Here is a tiny trained network, its code and every weight. The questions are about switching its units off for an input and a class, where a switched-off unit gives its printed mean instead of its output.

import numpy as np


def w(rows, s, z=0):
    codes = np.array(rows[::2]) - 128.0
    scale = np.full(codes.shape[1], s)
    scale[-1] = z or s
    return codes * scale


def f(y):
    return y / 2 * (1 + np.tanh(0.7978845608 * (y + 0.044715 * y**3)))


def log_softmax(a):
    a = a - a.max(-1, keepdims=True)
    return a - np.log(np.exp(a).sum(-1, keepdims=True))


def net(x, mask):
    res = np.array(x, float).reshape(1, 3) / 4 @ E
    y = f(res @ A[0][:, :-1].T + A[0][:, -1])
    res = res + np.where(mask, y, B[0][:, -1]) @ B[0][:, :-1]
    return log_softmax(res[-1] @ U[:, :-1].T + U[:, -1])


A, B = {}, {}
E = w([
[208,146,102,111,229,79],'x0',
[129,62,183,255,167,165],'x1',
[33,144,92,128,179,71],'x2',
],0.0057)
A[0] = w([
[169,131,112,125,196,120,105],'n1',
[130,142,132,149,123,125,253],'n2',
[116,144,125,33,82,104,101],'n3',
[205,136,111,140,231,107,114],'n4',
[120,103,171,244,164,147,103],'n5',
[60,125,144,155,48,157,117],'n6',
[5,132,118,129,212,95,113],'n7',
[237,116,159,131,73,176,113],'n8',
[65,129,119,172,37,159,113],'n9',
],0.014,0.0071)
B[0] = w([
[172,127,159,109,129,121,176],'n1',
[143,109,77,157,251,142,246],'n2',
[185,148,98,79,137,138,192],'n3',
[163,114,181,112,143,101,240],'n4',
[135,161,82,55,106,140,254],'n5',
[167,116,166,117,147,102,204],'n6',
[205,141,113,186,88,128,229],'n7',
[181,149,106,187,92,110,231],'n8',
[169,122,172,116,145,107,205],'n9',
],0.033,0.0063)
U = w([
[147,95,245,109,171,96,122],'0',
[125,179,54,26,103,150,154],'1',
[151,145,106,254,77,121,89],'2',
[50,54,100,169,226,159,254],'3',
[73,104,139,121,97,131,84],'4',
[82,123,161,128,99,145,82],'5',
],0.0093,0.0059)

Each question gives the input, the list of numbers given to net, and the class t.
The units are the neurons (one row each of A and B). Each row of codes is followed by its name. A weight is (code - 128) times the scale printed after its matrix; where a second scale follows, it is the last column's (A, B and U).
mask holds one flag per neuron, in row order. A switched-off neuron (its flag False) gives its mean, the last column of its row in B, instead of its output. The means were averaged over made-up inputs and are rounded, as every weight is.
A unit's drop is (log p(t) with every unit on - log p(t) with that unit switched off) / (log p(t) with every unit on - log p(t) with every unit switched off).
The circuit of an input: a set's keep is (log p(t) with only the set's units on - log p(t) with every unit switched off) / (log p(t) with every unit on - log p(t) with every unit switched off). Starting from all 9 units, units are removed one at a time, each time the one whose removal leaves the highest keep (on an exact tie, the one counted first), for as long as the keep stays at least 0.8.
units of the circuit, in order: the units of the circuit, biggest drop first
unit that matters most: the unit with the biggest drop
top k neurons: the k neurons with the biggest drops, biggest first
drop when u is switched off: that unit's drop, to one decimal
input [6,-6,-6], class 0: units of the circuit, in order : [n4]
input [-7,-3,-6], class 0: top 3 neurons : [n9; n6; n7]
input [3,8,-7], class 1: top 2 neurons : [n5; n7]
input [-4,3,7], class 2: top 2 neurons : [n7; n4]
input [-6,-5,-5], class 0: top 3 neurons : [n5; n9; n6]
input [-3,-4,5], class 2: top 3 neurons : [n5; n7; n4]
input [8,-8,-4], class 0: top 2 neurons : [n4; n5]
input [8,-6,-4], class 0: top 2 neurons : [n4; n5]
input [-1,-1,-2], class 3: units of the circuit, in order : [n7; n5; n4]
input [5,-5,1], class 0: top 3 neurons : [n5; n4; n1]
input [5,-4,6], class 2: top 2 neurons : [n7; n5]
input [-7,-2,8], class 2: top 3 neurons : [n7; n4; n1]
input [-5,7,2], class 1: top 2 neurons : [n5; n4]
input [3,1,-4], class 2: unit that matters most : n8
input [3,-7,-8], class 2: top 2 neurons : [n8; n5]
input [-1,-5,6], class 2: top 2 neurons : [n7; n5]
input [-2,8,7], class 1: top 2 neurons : [n5; n8]
input [4,5,4], class 1: drop when n6 is switched off : 0.4
input [3,5,-1], class 1: drop when n5 is switched off : 1.0
input [-7,-5,6], class 0: units of the circuit, in order : [n9]
input [7,-6,8], class 2: drop when n9 is switched off : 0.3
input [1,8,2], class 1: drop when n5 is switched off : 1.1
